Bol: [ 5.84 -3.39 -7.83 -2.81  0.45]
kir: [ 0.67 -3.28 -6.26  6.18 -8.89]
gam: [-4.58 -6.10 -3.66 -5.05 -1.75]
nebe: [-3.92 -6.67 -3.84 -5.10 -3.73]
lutod: [-4.47 -5.87 -3.22 -4.54 -3.65]
Netek: [-4.63 -6.26 -3.28 -5.74 -3.91]
start: [-4.63 -6.26]
Netek, 0
start: [-3.28 -5.74]
Netek, 2
start: [-4.58 -6.10 -3.66 -5.05]
gam, 0
start: [-6.26 -3.28]
Netek, 1

nozig: [ 4.22 -4.07 -4.40  1.94]
vidaf: [ 5.50 -5.26 -5.49 -2.84]
vufi: [ 3.50  3.25 -3.44 -0.97]
Vuba: [-3.44  3.25  3.50  3.11]
pid: [-6.94  6.61  1.94 -4.40]
let: [-0.07  0.06 -0.28  7.82]
start: [ 3.50  3.25 -3.44]
vufi, 0
start: [-5.26 -5.49 -2.84]
vidaf, 1
start: [-4.40  1.94]
nozig, 2
start: [ 0.06 -0.28]
let, 1
start: [-6.94  6.61  1.94]
pid, 0
start: [ 3.25 -3.44 -0.97]
vufi, 1
start: [-3.44  3.25  3.50]
Vuba, 0

nid: [-0.95 -0.11 -1.56  2.10 -0.35 -0.95 -3.03 -1.56]
duk: [ 2.40  1.87 -5.96 -0.94 -7.40 -1.43  3.18 -0.09]
lini: [-1.77  1.91 -0.95 -0.14 -1.56  2.10 -3.03 -4.90]
Lin: [-1.77  1.91 -0.95 -0.14 -1.56  2.10 -0.35  0.57]
start: [-0.95 -0.14 -1.56  2.10 -3.03 -4.90]
lini, 2
start: [-0.95 -0.14 -1.56  2.10 -0.35]
Lin, 2
start: [-5.96 -0.94 -7.40 -1.43  3.18]
duk, 2
start: [ 2.10 -0.35  0.57]
Lin, 5

zev: [-1.75 -1.34  2.87 -1.48  2.44  2.41 -1.75]
besu: [ 1.61  2.77 -1.11 -0.36  1.03 -2.84 -2.74]
vin: [-2.47 -2.84 -0.36  1.03 -1.11  2.77 -2.74]
Bir: [-0.92 -2.16 -7.46  3.76 -4.69  0.86 -2.44]
Kozal: [-2.27 -2.11 -4.09  2.94 -3.11  1.22 -2.36]
Vuz: [ 2.42  2.03 -1.86  0.38 -0.90 -2.17  1.80]
Lago: [-2.16 -7.45  3.76 -4.69  0.86 -2.44  2.16]
start: [-1.34  2.87 -1.48  2.44]
zev, 1
start: [-2.84 -2.74]
besu, 5
start: [-2.16 -7.46  3.76 -4.69  0.86 -2.44]
Bir, 1
start: [ 2.42  2.03 -1.86  0.38]
Vuz, 0
start: [ 2.77 -1.11 -0.36  1.03]
besu, 1
start: [-2.84 -0.36  1.03 -1.11  2.77 -2.74]
vin, 1

vusib: [-1.91  0.76  2.76  1.33 -2.86 -3.12 -1.79 -2.28  2.90  2.13 -1.81 -2.57
  0.46 -0.04 -1.13  2.87]
Zar: [-2.86  2.58  2.26  3.05 -0.25 -0.05 -3.44  1.92  3.36  1.99  2.25  1.91
 -6.97  5.35 -3.69  1.44]
Sigi: [ 3.02 -1.66  0.76 -1.65 -1.91  0.73  2.76  1.33 -2.86  2.58  2.26  3.04
 -0.25 -0.05  1.44 -2.80]
fup: [ 3.02 -1.66  0.76 -1.65 -1.91  0.73  2.76  1.33 -2.86 -2.25  2.26  3.04
 -0.25 -0.05  1.44 -2.80]
[ 3.02 -1.66  0.76 -1.65 -1.91  0.73  2.76  1.33 -2.86  2.58  2.26  3.04
 -0.25 -0.05  1.44 -2.80]
Sigi
start: [-0.25 -0.05 -3.44  1.92  3.36  1.99]
Zar, 4
start: [-6.97  5.35 -3.69  1.44]
Zar, 12
start: [-2.86  2.58  2.26  3.04 -0.25 -0.05]
Sigi, 8
[ 3.02 -1.66  0.76 -1.65 -1.91  0.73  2.76  1.33 -2.86 -2.25  2.26  3.04
 -0.25 -0.05  1.44 -2.80]
fup

Badi: [-1.50 -1.02  5.98 -3.02  4.04 -6.26  6.37]
rakad: [ 1.35 -0.89 -1.99  0.46 -2.20  1.08 -2.50]
Zuge: [-2.64  2.51 -2.99  0.15  1.53 -0.48  1.45]
lador: [ 1.06 -2.64  2.54 -2.99  0.31 -5.08  2.64]
nabuf: [ 2.02  0.45 -5.86  1.93 -4.20  5.02 -5.75]
gub: [ 2.54 -2.99  0.34  0.36  2.45 -1.15  2.30]
verin: [ 0.19  1.75 -1.14 -3.37  1.12 -1.47  3.12]
start: [ 2.54 -2.99  0.31]
lador, 2
start: [-2.64  2.54 -2.99]
lador, 1
start: [-5.86  1.93 -4.20  5.02 -5.75]
nabuf, 2
start: [ 1.75 -1.14 -3.37  1.12 -1.47  3.12]
verin, 1
start: [-6.26  6.37]
Badi, 5
start: [ 1.75 -1.14 -3.37]
verin, 1

lor: [ 0.68 -0.14 -0.37 -0.36  0.70 -0.49 -0.81 -0.40 -0.02 -0.13  0.19  0.58
  0.50  0.58 -0.37 -0.03  0.92 -0.25 -0.33 -0.95 -0.31 -0.07  0.35]
dit: [-0.33 -0.94 -0.31 -4.68  2.05  4.02  0.08  2.25  1.18  5.03 -4.81  2.54
  3.93 -1.23 -2.53  3.46  0.51 -2.44 -1.33 -6.83  1.59  0.34 -1.34]
leri: [ 0.02 -0.16  0.37  0.24  0.32 -0.09 -0.24 -0.03  0.34  0.53  0.13  0.26
  0.37 -0.23  0.05 -0.29  0.36 -0.34 -0.36  0.32  0.31  0.14  0.09]
zari: [ 0.37  0.24  0.02 -0.16 -0.11  0.28  0.27 -0.01  0.47 -0.10 -0.20 -0.57
  0.22  0.04  0.13 -0.20  0.42 -0.05  0.23  0.05  0.14 -0.18  0.50]
start: [-0.33 -0.95 -0.31]
lor, 18
start: [ 0.02 -0.16  0.37  0.24]
leri, 0
start: [-0.94 -0.31]
dit, 1

lib: [-0.43 -1.75 -6.88  2.65 -8.34  1.09  4.41 -2.24 -2.40]
non: [ 1.60  2.20  0.99  1.87  2.35 -0.75 -7.47  0.38 -0.53]
pez: [-5.01 -5.33 -6.88  2.65 -8.34  6.27 -7.47  0.38  8.40]
[-5.01 -5.33 -6.88  2.65 -8.34  6.27 -7.47  0.38  8.40]
pez
start: [-1.75 -6.88]
lib, 1
start: [-0.43 -1.75 -6.88  2.65]
lib, 0
start: [-7.47  0.38 -0.53]
non, 6

buza: [ 3.58  3.14  3.35 -5.00  3.45 -3.39  1.80  4.52  4.53  4.47]
Kamaz: [-4.45 -3.07 -1.28 -2.11 -4.89 -0.53  2.91  2.06 -4.88  4.61]
pep: [ 4.04  6.64  1.91 -5.65 -2.92 -5.72 -3.59  6.31  5.92  1.30]
pom: [ 2.65 -4.17  3.70 -0.74  4.51  2.97  4.11 -0.51 -0.53  3.52]
Les: [ 3.35  6.72  2.40 -4.28 -3.93 -6.19 -2.99  5.45  5.96  1.69]
Dur: [-4.54  1.61 -4.72  2.63 -5.00 -2.64 -4.37 -2.95 -3.21 -4.67]
mekup: [-2.83  3.79 -4.09  2.07 -5.97 -3.38 -5.51 -1.52 -1.60 -5.57]
monu: [-3.32  3.89 -5.80  0.77 -5.09 -4.69 -4.57 -0.15 -0.94 -4.92]
Dun: [-2.11  2.91 -4.45  2.06 -4.89 -3.07 -4.88 -0.53 -1.28 -5.18]
Bisas: [ 3.71  6.08  1.16 -4.74 -2.81 -5.83 -3.41  5.34  4.74  1.26]
start: [ 2.63 -5.00 -2.64]
Dur, 3
start: [-2.99  5.45]
Les, 6
start: [4.53 4.47]
buza, 8
start: [-5.51 -1.52]
mekup, 6
start: [-2.11  2.91 -4.45  2.06 -4.89 -3.07 -4.88 -0.53 -1.28]
Dun, 0
start: [ 3.35 -5.00  3.45 -3.39]
buza, 2

rivol: [0.32 1.99 5.07 2.78 0.45 0.23 0.58 3.48 1.60 2.13 0.28 1.29 1.15 3.08
 1.09 1.06 4.88 0.90 1.10 0.32 1.58 0.35 0.91 2.76 2.35 1.17 3.47 3.42
 6.10 1.05 3.91 0.52 0.52 1.78 1.99 2.06 1.15 0.69 1.71 3.95 1.51 0.80
 1.89 6.66 1.12 1.83]
Ked: [1.82 1.68 0.70 1.60 1.73 1.07 1.11 1.45 2.34 0.78 1.59 2.95 1.41 1.20
 1.64 0.96 1.50 1.90 1.07 1.14 0.68 2.21 1.71 1.46 1.07 0.87 1.22 1.38
 1.90 1.32 2.02 2.21 1.66 0.90 1.43 1.51 1.76 2.19 1.40 1.68 1.65 0.79
 1.59 1.43 2.68 2.41]
gebos: [4.49 2.39 1.27 0.89 3.75 8.33 3.14 0.40 0.42 3.55 4.49 1.33 7.16 1.78
 1.80 2.38 0.79 0.90 1.58 5.90 2.50 4.98 1.03 2.51 2.79 4.46 1.83 1.12
 1.64 1.41 0.73 1.26 3.21 1.36 1.28 3.72 2.87 1.85 0.94 0.48 0.67 2.30
 1.04 0.42 2.02 1.11]
Minel: [1.90 2.99 1.85 2.21 2.58 2.83 1.97 1.26 1.53 2.03 1.30 1.73 1.11 0.76
 1.17 2.04 0.82 1.68 1.71 2.73 2.01 3.55 2.11 1.62 1.71 1.61 0.95 1.01
 1.14 1.97 1.17 2.50 2.94 1.81 1.36 2.78 1.83 2.27 2.50 1.01 1.67 1.73
 2.24 1.97 2.35 1.31]
Rabuk: [1.21 1.22 3.81 2.13 1.46 4.43 2.12 1.40 1.44 2.23 2.40 1.07 1.48 1.79
 0.69 2.94 1.25 2.22 3.58 2.32 5.27 1.13 1.11 1.71 2.78 2.05 1.53 1.46
 0.70 1.64 0.75 1.17 1.69 3.20 0.98 2.03 0.66 1.46 1.72 1.51 1.63 4.10
 1.83 2.38 1.88 1.35]
regu: [1.19 1.66 1.78 1.42 1.36 2.01 3.35 1.08 0.75 2.27 1.85 1.24 3.09 1.57
 1.83 2.33 2.02 1.48 1.66 2.18 2.41 2.57 1.08 2.48 1.52 2.35 2.14 1.45
 2.54 1.55 1.96 1.41 1.63 2.20 2.40 1.42 1.77 1.10 1.15 0.75 0.96 2.10
 1.03 0.90 1.12 1.50]
bobaf: [2.07 6.34 1.50 2.95 2.17 1.96 0.96 0.73 0.85 2.52 0.76 2.54 2.42 1.59
 0.99 0.79 0.68 1.01 0.88 2.33 1.56 2.39 0.80 3.26 2.40 1.63 1.52 1.14
 2.06 1.66 1.20 1.27 2.52 1.17 1.00 6.54 2.44 2.00 1.49 0.83 1.05 0.93
 2.27 2.21 7.02 1.99]
zalu: [4.03 2.13 0.88 1.08 2.30 2.46 1.52 1.19 1.22 1.98 1.89 1.31 2.45 1.25
 4.11 1.52 1.31 0.89 1.10 1.88 0.69 4.52 1.66 2.03 0.99 2.48 1.56 1.11
 1.76 1.49 2.14 2.55 1.96 1.50 2.18 1.77 3.90 1.87 2.07 0.75 1.03 1.47
 0.91 0.64 0.93 1.26]
buna: [1.07 1.45 1.79 0.69 2.94 1.28 3.85 2.20 1.29 1.48 2.54 0.69 2.10 1.98
 2.97 3.84 3.54 1.70 2.77 1.43 2.59 1.43 1.81 1.56 1.17 1.76 2.74 2.19
 2.50 1.31 3.87 1.29 1.18 3.38 3.97 0.55 1.88 0.92 1.30 1.39 1.29 3.30
 0.67 0.81 0.29 1.77]
start: [1.07 1.48 1.79 0.69 2.94]
Rabuk, 11
start: [1.41 0.73 1.26 3.21]
gebos, 29

rige: [-0.36 -6.51  6.35 -5.76]
sab: [ 6.35 -0.36 -6.51 -4.24]
zesar: [-0.36 -6.51  6.35 -6.55]
Peki: [-2.41 -3.78  5.44 -3.56]
zava: [ 0.78 -4.69 -5.32 -3.57]
zumo: [-1.71  7.95  1.63  7.97]
leg: [ 1.17 -1.66 -7.11  8.33]
ginu: [ 2.97 -1.66 -7.11  8.33]
nom: [ 0.76 -1.90 -5.50  5.32]
nad: [ 5.44 -2.41 -3.78 -4.01]
start: [-2.41 -3.78  5.44]
Peki, 0
start: [ 6.35 -6.55]
zesar, 2
[-0.36 -6.51  6.35 -5.76]
rige
[-0.36 -6.51  6.35 -6.55]
zesar
start: [ 6.35 -0.36 -6.51]
sab, 0

